Each row of numbers stands for one object and depends on some of the facts below. Use the named rows to name the rest.

How the objects are related:
tralo: points at; flupeskan: belongs to class; roro: is directly part of; zulum: is of sort
brovok {flupeskan=b, roro=draku, zulum=814}
stuko {tralo=medo, flupeskan=a, roro=kluplada, zulum=814}
pitul {flupeskan=c, roro=tribru}
breze {tralo=mutem, flupeskan=a, roro=trizak, zulum=814}
flunen {tralo=fluduvis, flupeskan=a, roro=pleklik, zulum=814}
peflalan {tralo=kloplo, flupeskan=a, roro=skogris, zulum=214}
figon {tralo=vobali, miska, flupeskan=a, roro=trerur, zulum=328}
klese {flupeskan=b, roro=draku, zulum=745}
sagrem {flupeskan=b, roro=draku, zulum=745}
gepla {tralo=gratuplal, flupeskan=b, roro=pleklik, zulum=694}
mobrubrur {tralo=lanin, flupeskan=a, roro=skanubri, zulum=214}
tribru {flupeskan=c}
bradom {flupeskan=b, roro=skanubri, zulum=328}
plizo {flupeskan=a, roro=dolel, zulum=745}
vuflo {flupeskan=b, roro=kluplada, zulum=745}
dresta {tralo=braklar, flupeskan=a, roro=pitul, zulum=214}
lafan {flupeskan=a}
pigagim {flupeskan=b, roro=kluplada}
treskam {tralo=gazen, flupeskan=a, roro=lugagral, zulum=745}
bopak {flupeskan=a, roro=skatrem, zulum=214}
menos {tralo=stinonor, flupeskan=a, roro=rusil, zulum=694}
driskon {flupeskan=b, roro=tribru}
stozin {flupeskan=a, roro=dromon, zulum=694}
vustavek {flupeskan=b, roro=skatrem}
vapul {flupeskan=a, roro=vustavek, zulum=328}
besto {tralo=trelam, flupeskan=a, roro=stokle, zulum=814}
guklalis {tralo=ritri, flupeskan=b, roro=stekla, zulum=814}
nila {flupeskan=a, roro=vustavek, zulum=694}
doser {tralo=graplir, flupeskan=a, roro=simom, zulum=745}
bruflo {tralo=visam, flupeskan=d, roro=tribru, zulum=745}
trirek {tralo=klidel, flupeskan=a, roro=veska, zulum=214}
trotokik {tralo=duskezon, vesam, potak, flupeskan=c, roro=pigagim, zulum=328}
fluduvis {flupeskan=a, roro=pleklik, zulum=814}
brobro {flupeskan=a, roro=pleklik, zulum=745}
kistus {flupeskan=a, roro=brogro}
vesor {tralo=gazen, flupeskan=c, roro=lugagral, zulum=214}
sirum {flupeskan=b, roro=vustavek, zulum=694}
lutruklik {tralo=fluflo, flupeskan=b, roro=skizil, zulum=214}
skizil {flupeskan=c, roro=dolel}
grosu {flupeskan=a, roro=pitul, zulum=814}
stanis {tralo=flibi, fasom, flupeskan=a, roro=groravam, zulum=745}
graste {tralo=grirok, flupeskan=a, roro=gristo, zulum=814}
riplegrus {tralo=mede, zokli, kloplo, neklel, flupeskan=b, roro=skogris, zulum=745}
bivor {tralo=basku, skoge, flupeskan=a, roro=desafur, zulum=745}
sulus {flupeskan=a, roro=groravam, zulum=745}
stodrugam {tralo=menos, stinonor, flupeskan=b, roro=rusil, zulum=328}
stolilin {tralo=doser, flupeskan=b, roro=simom, zulum=328}
masir {flupeskan=b, roro=veska}
klatro {tralo=treskam, flupeskan=a, roro=lugagral, zulum=694}
teplakem {tralo=flotrudrir, tiklir, flupeskan=a, roro=rafem, zulum=328}
driridro {tralo=zadon, flupeskan=a, roro=dulan, zulum=328}
trerur {flupeskan=a, roro=dolel}
digum {flupeskan=a, roro=flagrak, zulum=745}
nobos {flupeskan=a, roro=skizil, zulum=745}
fasom {tralo=sulus, flupeskan=a, roro=groravam, zulum=814}
grirok {tralo=stugabrus, graste, flupeskan=b, roro=gristo, zulum=814}
mede {tralo=zokli, flupeskan=d, roro=skogris, zulum=745}
torir {flupeskan=a, roro=driskon, zulum=745}
malu {flupeskan=b, roro=vustavek, zulum=814}
trekli {tralo=fligrin, klivipun, flupeskan=d, roro=zadopus, zulum=814}
drotrim {tralo=potak, brodrin, flupeskan=b, roro=pigagim, zulum=328}
dorir {flupeskan=b, roro=munusen, zulum=328}
trafla {tralo=miladin, flupeskan=a, roro=vustavek, zulum=328}
stekla {flupeskan=a, roro=simom}
skanubri {flupeskan=a, roro=didru}
zadopus {flupeskan=c, roro=lafan}
fluflo {flupeskan=a, roro=skizil, zulum=214}
skigruves {flupeskan=b, roro=munusen, zulum=328}
vobram {tralo=medo, flupeskan=b, roro=kluplada, zulum=745}
librin {tralo=bivor, flupeskan=b, roro=desafur, zulum=328}
munusen {flupeskan=a, roro=drutom}
floplal {tralo=digum, flupeskan=a, roro=flagrak, zulum=814}
movok {flupeskan=d, roro=lafan}
saful {flupeskan=a}
tenom {flupeskan=b, roro=desafur, zulum=328}
treza {flupeskan=a, roro=brogro, zulum=745}
flibi {tralo=stanis, flupeskan=b, roro=groravam, zulum=745}
medo {flupeskan=a, roro=kluplada, zulum=745}
zisudrok {flupeskan=a, roro=padrol, zulum=814}
bobok {flupeskan=a, roro=dolel, zulum=814}
draku {flupeskan=d}
potak {tralo=drotrim, flupeskan=a, roro=pigagim, zulum=328}
trizak {flupeskan=a, roro=stokle}
grabri {tralo=doser, klegros, stolilin, flupeskan=d, roro=simom, zulum=214}
goruran {tralo=kepo, flupeskan=d, roro=movok, zulum=214}
muden {tralo=klidel, flupeskan=b, roro=veska, zulum=694}
ligo {tralo=laklal, flupeskan=b, roro=saful, zulum=214}
dulan {flupeskan=a, roro=lafan}
stinonor {tralo=stodrugam, flupeskan=a, roro=rusil, zulum=328}
desafur {flupeskan=c, roro=drutom}
rizem {tralo=nostos, flupeskan=c, roro=lafan, zulum=694}
fazufir {flupeskan=d, roro=skizil, zulum=214}
kloplo {flupeskan=d, roro=skogris, zulum=745}
tiklir {tralo=flotrudrir, teplakem, flupeskan=b, roro=rafem, zulum=814}
rusil {flupeskan=c, roro=lubril}
vipil {flupeskan=a, roro=trizak, zulum=214}
klegros {flupeskan=a, roro=simom, zulum=214}
stugru {tralo=sakis, flupeskan=d, roro=padrol, zulum=214}
grugak {tralo=bopak, flupeskan=c, roro=skatrem, zulum=214}
brubos {flupeskan=d, roro=brutral, zulum=694}
drutom {flupeskan=d}
gristo {flupeskan=b, roro=brogro}
bragrirek {tralo=nobos, flupeskan=a, roro=skizil, zulum=214}
notivom {tralo=librin, flupeskan=a, roro=desafur, zulum=328}
laklal {tralo=ligo, flupeskan=a, roro=saful, zulum=214}
duskezon {tralo=brodrin, flupeskan=a, roro=pigagim, zulum=328}
basku {flupeskan=a, roro=desafur, zulum=745}
gazen {tralo=vesor, flupeskan=c, roro=lugagral, zulum=328}
skekem {flupeskan=a, roro=brutral, zulum=214}
fligrin {tralo=klivipun, trekli, flupeskan=c, roro=zadopus, zulum=328}
tava {tralo=peflalan, mede, flupeskan=a, roro=skogris, zulum=328}
visam {flupeskan=b, roro=tribru, zulum=214}
didru {flupeskan=b}
replas {tralo=gugravir, flupeskan=c, roro=tribru, zulum=214}
stulemir {flupeskan=b, roro=vustavek, zulum=814}
skoge {flupeskan=c, roro=desafur, zulum=328}
miska {flupeskan=a, roro=trerur, zulum=694}
brodrin {tralo=duskezon, flupeskan=c, roro=pigagim, zulum=745}
stemun {flupeskan=c, roro=stokle}
veskel {flupeskan=a, roro=stekla, zulum=745}
tiklol {flupeskan=a, roro=stemun, zulum=328}
skatrem {flupeskan=a}
zadon {tralo=driridro, flupeskan=b, roro=dulan, zulum=745}
klalom {flupeskan=c}
sakis {flupeskan=b, roro=padrol, zulum=214}
braklar {tralo=grosu, flupeskan=a, roro=pitul, zulum=214}
flaviplak {tralo=rizem, flupeskan=b, roro=lafan, zulum=694}
brumel {tralo=digum, flupeskan=a, roro=flagrak, zulum=214}
plestuzim {tralo=mobrubrur, flupeskan=a, roro=skanubri, zulum=694}
brogro {flupeskan=b}
gofum {flupeskan=a, roro=brogro}
miladin {tralo=malu, nila, klifis, flupeskan=a, roro=vustavek, zulum=214}
ritri {tralo=greval, flupeskan=a, roro=stekla, zulum=745}
klefle {tralo=kepo, flupeskan=b, roro=movok, zulum=745}
padrol {flupeskan=c, roro=draku}
levek {flupeskan=a, roro=masir, zulum=328}
mutem {flupeskan=b, roro=trizak, zulum=214}
modroku {tralo=planan, flupeskan=c, roro=giklur, zulum=745}
lanin {tralo=plestuzim, flupeskan=b, roro=skanubri, zulum=814}
dromon {flupeskan=a, roro=drutom}
klivipun {tralo=trekli, flupeskan=a, roro=zadopus, zulum=745}
sepi {flupeskan=a, roro=brutral, zulum=214}
planan {flupeskan=a, roro=giklur, zulum=214}
robras {tralo=lika, flupeskan=a, roro=vustavek, zulum=328}
klebebru {tralo=stozin, flupeskan=a, roro=dromon, zulum=814}
brutral {flupeskan=b, roro=simom}
lugagral {flupeskan=a, roro=draku}
lika {tralo=nila, flupeskan=a, roro=vustavek, zulum=745}
nostos {flupeskan=b, roro=lafan, zulum=694}
rafem {flupeskan=a, roro=klalom}
flotrudrir {tralo=teplakem, flupeskan=b, roro=rafem, zulum=214}
pladus {flupeskan=c, roro=vustavek, zulum=694}
dolel {flupeskan=b}
giklur {flupeskan=a, roro=dolel}
pige {tralo=bobok, flupeskan=a, roro=dolel, zulum=745}
kepetror {tralo=miska, flupeskan=a, roro=trerur, zulum=745}
veska {flupeskan=c}
bafa {tralo=gugravir, visam, flupeskan=a, roro=tribru, zulum=694}
voma {tralo=modroku, flupeskan=b, roro=giklur, zulum=745}
lubril {flupeskan=a}
stugabrus {tralo=grirok, flupeskan=a, roro=gristo, zulum=328}
vobali {tralo=figon, flupeskan=a, roro=trerur, zulum=814}
grusan {tralo=greval, flupeskan=a, roro=stekla, zulum=214}
neklel {flupeskan=c, roro=skogris, zulum=214}
penak {tralo=levek, flupeskan=b, roro=masir, zulum=328}
klifis {tralo=malu, sirum, miladin, flupeskan=b, roro=vustavek, zulum=328}
greval {tralo=ritri, flupeskan=b, roro=stekla, zulum=694}
dume {tralo=dutrem, flupeskan=a, roro=veska, zulum=214}
flagomer {tralo=trelam, flupeskan=b, roro=stokle, zulum=328}
sipleklu {flupeskan=c, roro=pitul, zulum=745}
gugravir {flupeskan=d, roro=tribru, zulum=214}
stokle {flupeskan=a}
kepo {tralo=goruran, flupeskan=a, roro=movok, zulum=745}
trelam {tralo=besto, flupeskan=b, roro=stokle, zulum=814}
kluplada {flupeskan=a}
gratuplal {tralo=brobro, fluduvis, flupeskan=a, roro=pleklik, zulum=694}
flagrak {flupeskan=a, roro=saful}
graplir {tralo=grabri, stolilin, flupeskan=a, roro=simom, zulum=814}
klidel {flupeskan=a, roro=veska, zulum=694}
simom {flupeskan=b}
skogris {flupeskan=a, roro=simom}
vesam {tralo=potak, trotokik, flupeskan=b, roro=pigagim, zulum=328}
zokli {flupeskan=c, roro=skogris, zulum=214}
zaste {tralo=vobram, flupeskan=a, roro=kluplada, zulum=814}
groravam {flupeskan=a, roro=saful}
pleklik {flupeskan=b, roro=stokle}
dutrem {tralo=klidel, flupeskan=b, roro=veska, zulum=745}
livusa {tralo=peflalan, riplegrus, neklel, flupeskan=a, roro=skogris, zulum=745}

Some rows with their names:
gugravir: [-26  20  13  20 -23 -26  38  17  16  14 -12  18 -30  -6  12   0 -20  16
 -24 -21 -36  -4  19 -17   9  -9  20 -16  -5  28]
peflalan: [-26  28  27  25  -8  16  12   6  21  13 -26  19 -12 -19  12  -1  -5  40
 -27 -27  -3  17  19   8  10  -3  -3 -15  12 -43]
stokle: [-20  20  10  34  -1   1  15  15  11  13 -11  13 -27 -16   2  -4   1  20
 -26 -13   0  54   1  10  20  -9  20  -9  -2 -24]
trelam: [-12  15  11  18 -13  -4  30  30  12  21  -6  18 -23 -15   2  -8 -11  -8
 -14  -1 -14  12  -1   2  16 -13  18 -11  22 -30]
klatro: [-11  23   6  42   4   6  12  17   4  31 -11  13 -24 -15   7  -1  -6  -7
 -19  -3   0  58 -25  16  18 -10  32 -25  21 -32]
treskam: [  0  -2  30  23   3   0  27  19   9  43  -8  17 -11 -11  12  -3  -1   4
 -10   3 -15  40  -7  31  22 -11  18  -2  38 -48]
trerur: [-13  25  14  38  -5  -4  13  13   9  16 -11   9 -24 -14  -4   6   2  30
 -27 -12   2  38   0   9  19 -10  22  -2  -5 -31]
plizo: [  5   2  34  27   1  -4  26  18   8  46  -7  14  -9 -10   8   4  -1  12
 -10   3 -13  28  -8  31  22 -12  19   5  35 -55]
graste: [ -8  14  18  23  -8   4  22  27  15  23  -7  14 -17 -13   1  -3   0   6
 -16  -9  -6  38  -2  20  23  -7  14 -12  22 -36]
fluflo: [-19  24  20  29  -8 -16  29  12  16  22 -18   8 -12 -16  -2   8   2  32
 -28 -21  -3  17  17  11  17  -1   6   2   2 -11]
skizil: [ -8  25  25  38 -21 -17  13  11  12  16  -6  11 -37   1   5  11 -11  33
 -23 -25 -28  28  -3   3  18 -10  38 -20 -13  -4]
sakis: [-30  19   6  21  -9 -18  36  17  14  14 -17  16 -20 -16   5  -4 -10  12
 -26 -14 -12   7  21  -9  11  -9   7  -6   3   1]
pige: [  7   2  31  26   3  -6  22  19   8  45 -10  14  -8  -8   8   4   1   9
 -10   3 -14  28  -8  32  21 -13  17  -3  35 -54]
planan: [-19  24  19  29  -8 -15  29  12  16  21 -17   8 -12 -16  -1   7   2  31
 -29 -20  -3  18  16  10  17  -1   6   2   3  -8]
klifis: [-13  20 -27  12 -28   5  14  41   8  18   0  19 -19  -4  -5  -1 -24 -18
 -10  -6 -19  32 -16 -19  24 -17  17  -5  31 -80]
lika: [ -8  -3   2  16  -7   1  23  20   6  46  -6  19  -3  -4  11   5 -14  11
 -10  -3 -23  59  -9   9  28 -11  14  18  43 -85]
stolilin: [ -7  21  20  22 -23  20  25  39  13  13   7  24 -26 -11  -5  -6 -16  -8
 -11   1  -8  11 -12  -2  16 -13  21 -21  30 -38]

Rows to name:
No name comes twice in this set of rows, the named rows included.
[ -2  21  11  24 -13  12  16  38  15  19  -2  13 -23 -13  -3  -7   0 -14
 -11  -5  -4  42 -15  24  26  -9  19 -23  28 -40] => notivom
[ -6  21   6  19 -20   5  25  40  13  17   2  17 -29 -14  -3  -9 -12 -21
 -10   3 -10  15 -13   4  19 -14  24 -16  26 -37] => librin
[ -2   8  47  18 -22  12  22  15  13  39  -7  31 -25  -6  26  -2 -32  24
  -7  -2 -44 -17  -6  -3   7 -18  31  -9  34 -63] => kloplo
[-23  20  19  27   1   2  19  13  15   6 -18  19  -9  -8   5   1   2  21
 -27 -25  -3  32  19   7  13  -5  -7 -35   9  -2] => grusan
[-17  14  -4  16 -24  -4  27  36  11  18  -6  17 -17  -5   7   0 -22   1
 -15   2  -7  20   4 -10  21 -14  22 -13  22 -46] => stulemir
[ 11   2  46  27 -16 -17  26  16  11  47  -3  15 -22   5  16  11 -13  16
  -7  -9 -43  16 -11  24  21 -12  36 -12  25 -28] => modroku
[-28  19   3  21  -8 -20  31  18  13  11 -19  15 -18 -14   5  -4  -7   8
 -26 -14 -11   7  20  -8  10 -11   4 -14   2   2] => ligo
[-14  23  13  42  -1  10  20  15   6  36  -6  14 -27 -20   7  -2 -10   1
 -19  -2  -1  58 -25  15  18  -6  37  -8  22 -36] => stozin
[-19  24   5  25  -9 -28  26  16  11  15 -21  10 -15 -11  -1   5  -4  13
 -26 -14 -11  -9  19  -7  10 -13   4 -12  -2  -4] => lutruklik
[-22  20   5  20 -17 -32  28  19  14   9 -19  17 -28  -3  13  -1 -17   5
 -23 -23 -37  -4  18 -16   9 -14  15 -35  -6  26] => stugru
[-30  18   5  20  -8 -18  36  17  14  14 -18  16 -20 -18   5  -6  -8   8
 -26 -14 -13   9  20  -7  11  -8   6  -6   3   3] => mutem

Now the same objects, written a new way:
Some rows with their names:
lafan: [-20  11  10  -9  -8 -11 -23  -7 -18  -9 -19   9]
klebebru: [-28  -6   3   4 -10  -3  15 -40 -80 -23 -30 -18]
dulan: [-21  11  10 -11  -7 -11 -22  -7 -19 -10 -19  10]
braklar: [ 13  -2  11 -64   6 -26  -7  -4  -5   9  -5   9]
stuko: [-20  -8   4  16 -11  -3  18 -39 -79 -20 -31 -19]
besto: [-21  -8   3   9  -9  -4  17 -43 -79 -22 -30 -19]
ritri: [ 20  -5  -9  29 -34 -11 -23 -26 -21  -8 -14  -5]
guklalis: [-10 -29 -32  41 -26  27  30 -17 -31  -9 -26 -16]
flagomer: [-28 -21 -19   0   8  19  30  -4 -26 -11 -23  -1]
driskon: [-35  -4 -13   6   5  18  -1  21  12  -7 -19  19]
greval: [ 22 -19 -28 -10 -12   5 -11  20  46  12   0  18]
grirok: [-31 -23 -20  31   3  24  37 -15 -46 -19 -31 -10]
nostos: [-21  -4 -11 -24  11  11  -1  31  33   6 -10  24]
dorir: [-47 -12 -14  -4   3  26  31   3 -21  -9 -27  -1]
penak: [-26 -21 -17   8   6  20  31  -3 -27  -9 -24  -2]
grugak: [ 28   6  16 -32  19  -4  -9 -23  18  15   9   0]
stugru: [  1  -9  -4 -53  21   4  -4  -9  28  14  -3  12]

Which object is each row?
No name comes twice in this set of rows, the named rows included.
[-50 -14 -16  30  -3  33  39  -5 -43 -15 -36 -10] => brovok
[ 10  -2 -14 -12 -14  15 -27  -2  53  19  -3  11] => brubos
[  0 -12  -5  24 -28  -3  12 -43 -68 -14 -26 -24] => graplir
[ -9   7  14 -77   3 -21  -8   1   0   9  -8   9] => vipil
[  4 -20 -32  42 -26  20  -3   2  10  -5 -14   5] => riplegrus
[-13 -12 -15 -36  15   6  -5  22  31  -1  -4  25] => gepla
[-27 -14 -22 -31  23 -22  14  19  63  12   1   9] => flotrudrir
[  2   3   9 -51   4 -24 -25  -4  -3  -2  -4  16] => gratuplal
[-40 -13 -14   7   2  26  32   5 -22  -6 -28  -2] => bradom
[ -7 -26 -26  16 -11  19  27  -6 -15  -4 -20  -6] => stolilin
[ -4 -14 -15 -19  14   4  -4  25  31   4  -5  24] => muden
[-32   3   9 -22  -9  -5  10 -23 -53 -11 -27 -11] => tiklol
[-63 -19 -30  48   7   1  39 -18  -8 -18 -25 -20] => tiklir
[-16   2   4   2  -7 -11 -17 -24 -40 -20 -19   3] => bivor
[  9 -12 -23  39 -24  23 -22 -29  10  -2 -13  -2] => mede

